Below are the code and all the weights of a small trained network. Each question names an input and a class and asks about switching units off, where a switched-off unit gives its printed mean instead of its output.

import numpy as np


def w(rows, s, z=0):
    codes = np.array(rows[::2]) - 128.0
    scale = np.full(codes.shape[1], s)
    scale[-1] = z or s
    return codes * scale


def f(y):
    return np.maximum(y, 0)


def log_softmax(a):
    a = a - a.max(-1, keepdims=True)
    return a - np.log(np.exp(a).sum(-1, keepdims=True))


def net(x, mask):
    res = np.array(x, float).reshape(1, 4) / 4 @ E
    y = f(res @ A[0][:, :-1].T + A[0][:, -1])
    res = res + np.where(mask, y, B[0][:, -1]) @ B[0][:, :-1]
    return log_softmax(res[-1] @ U[:, :-1].T + U[:, -1])


A, B = {}, {}
E = w([
[194,148,25,5],'x0',
[250,135,63,240],'x1',
[132,128,131,129],'x2',
[30,152,3,176],'x3',
],0.0027)
A[0] = w([
[127,128,132,127,238],'neuron 1',
[110,121,136,108,111],'neuron 2',
[161,130,76,57,84],'neuron 3',
[128,128,128,128,128],'neuron 4',
[150,124,154,118,107],'neuron 5',
[60,130,161,70,79],'neuron 6',
[70,129,57,154,82],'neuron 7',
[83,134,193,216,81],'neuron 8',
[113,129,147,155,104],'neuron 9',
[172,132,56,36,73],'neuron 10',
[82,123,150,83,92],'neuron 11',
[139,127,111,108,111],'neuron 12',
[128,128,128,128,127],'neuron 13',
[187,121,102,186,69],'neuron 14',
[100,124,163,177,88],'neuron 15',
[139,126,141,123,115],'neuron 16',
[60,130,164,71,81],'neuron 17',
[127,128,133,127,254],'neuron 18',
[182,119,188,102,83],'neuron 19',
[93,119,174,191,80],'neuron 20',
[43,124,17,154,77],'neuron 21',
[181,120,186,104,86],'neuron 22',
[57,133,164,64,77],'neuron 23',
[170,119,175,109,92],'neuron 24',
[126,128,133,127,251],'neuron 25',
[165,136,71,54,81],'neuron 26',
[160,141,77,66,85],'neuron 27',
[68,128,57,154,81],'neuron 28',
[156,130,89,80,91],'neuron 29',
[91,120,179,196,77],'neuron 30',
[253,155,82,236,59],'neuron 31',
[177,123,185,106,86],'neuron 32',
[196,121,197,90,84],'neuron 33',
[171,122,177,109,92],'neuron 34',
[145,126,149,120,108],'neuron 35',
[159,123,164,113,100],'neuron 36',
[71,127,157,81,88],'neuron 37',
[109,126,137,108,109],'neuron 38',
[82,132,196,215,80],'neuron 39',
[200,124,94,199,68],'neuron 40',
[128,128,128,128,128],'neuron 41',
[57,140,163,48,79],'neuron 42',
[146,126,149,120,108],'neuron 43',
[179,120,184,105,86],'neuron 44',
[61,132,50,155,75],'neuron 45',
],0.0079,0.0035)
B[0] = w([
[196,152,64,139,238],'neuron 1',
[132,112,133,141,138],'neuron 2',
[158,114,166,69,165],'neuron 3',
[128,128,128,128,128],'neuron 4',
[125,144,147,139,138],'neuron 5',
[130,66,143,174,166],'neuron 6',
[122,172,189,156,159],'neuron 7',
[146,115,172,43,167],'neuron 8',
[140,123,143,106,137],'neuron 9',
[165,108,182,45,178],'neuron 10',
[134,87,139,159,155],'neuron 11',
[134,124,134,113,138],'neuron 12',
[128,128,128,128,128],'neuron 13',
[134,69,142,159,155],'neuron 14',
[149,119,158,85,146],'neuron 15',
[127,135,136,133,132],'neuron 16',
[130,67,143,174,168],'neuron 17',
[205,155,55,140,254],'neuron 18',
[118,173,178,158,153],'neuron 19',
[150,116,166,69,152],'neuron 20',
[114,195,219,168,181],'neuron 21',
[118,171,176,157,153],'neuron 22',
[132,60,144,176,170],'neuron 23',
[121,161,167,151,147],'neuron 24',
[204,155,56,140,251],'neuron 25',
[158,111,172,64,168],'neuron 26',
[151,112,166,73,162],'neuron 27',
[121,173,190,156,159],'neuron 28',
[145,115,155,86,153],'neuron 29',
[150,115,168,63,154],'neuron 30',
[123,1,170,194,201],'neuron 31',
[119,168,173,156,151],'neuron 32',
[112,188,183,163,163],'neuron 33',
[121,161,168,152,148],'neuron 34',
[126,140,142,137,135],'neuron 35',
[123,152,156,145,142],'neuron 36',
[132,79,140,166,160],'neuron 37',
[132,113,132,140,138],'neuron 38',
[144,114,173,42,168],'neuron 39',
[134,55,150,166,166],'neuron 40',
[128,128,128,128,128],'neuron 41',
[131,50,139,173,177],'neuron 42',
[126,140,142,137,135],'neuron 43',
[119,169,175,156,151],'neuron 44',
[119,178,199,160,162],'neuron 45',
],0.043,0.0035)
U = w([
[120,58,123,165,81],'0',
[137,127,149,23,85],'1',
[99,202,160,162,86],'2',
[155,139,100,125,254],'3',
[105,159,38,109,101],'4',
[1,118,118,90,112],'5',
],0.0087,0.005)

Each question gives the input, the list of numbers given to net, and the class t.
The units are the neurons (one row each of A and B). Each row of codes is followed by its name. A weight is (code - 128) times the scale printed after its matrix; where a second scale follows, it is the last column's (A, B and U).
mask holds one flag per neuron, in row order. A switched-off neuron (its flag False) gives its mean, the last column of its row in B, instead of its output. The means were averaged over made-up inputs and are rounded, as every weight is.
A unit's drop is (log p(t) with every unit on - log p(t) with that unit switched off) / (log p(t) with every unit on - log p(t) with every unit switched off).
The circuit of an input: a set's keep is (log p(t) with only the set's units on - log p(t) with every unit switched off) / (log p(t) with every unit on - log p(t) with every unit switched off). Starting from the 12 units with the biggest drops (on a tie, the unit counted first), units are removed one at a time, each time the one whose removal leaves the highest keep (on an exact tie, the one counted first), for as long as the keep stays at least 0.8.
units of the circuit, in order: the units of the circuit, biggest drop first
unit that matters most: the unit with the biggest drop
top k neurons: the k neurons with the biggest drops, biggest first
drop of u: that unit's drop, to one decimal
input [-3,8,6,5], class 0: units of the circuit, in order -> [neuron 31]
input [1,-4,6,7], class 2: units of the circuit, in order -> [neuron 21; neuron 45]
input [-3,4,-2,5], class 2: units of the circuit, in order -> [neuron 21; neuron 45]
input [4,8,0,-6], class 0: top 2 neurons -> [neuron 31; neuron 40]
input [5,-6,4,-7], class 2: units of the circuit, in order -> [neuron 33; neuron 19]
input [4,6,2,0], class 0: top 3 neurons -> [neuron 31; neuron 40; neuron 14]
input [2,-8,-7,7], class 0: top 2 neurons -> [neuron 42; neuron 23]
input [-8,-6,-7,-3], class 1: top 2 neurons -> [neuron 39; neuron 8]
input [8,-1,1,8], class 1: top 2 neurons -> [neuron 10; neuron 26]
input [-4,-7,-8,8], class 2: top 2 neurons -> [neuron 21; neuron 45]
input [3,6,-6,1], class 0: top 3 neurons -> [neuron 31; neuron 40; neuron 14]
input [8,-1,5,-7], class 1: drop of neuron 27 -> 0.1
input [2,-4,7,8], class 2: drop of neuron 39 -> 0.0
input [-3,8,-4,2], class 0: drop of neuron 31 -> 0.5
input [-2,-2,2,6], class 2: drop of neuron 45 -> 0.1
input [4,5,3,-6], class 2: unit that matters most -> neuron 33
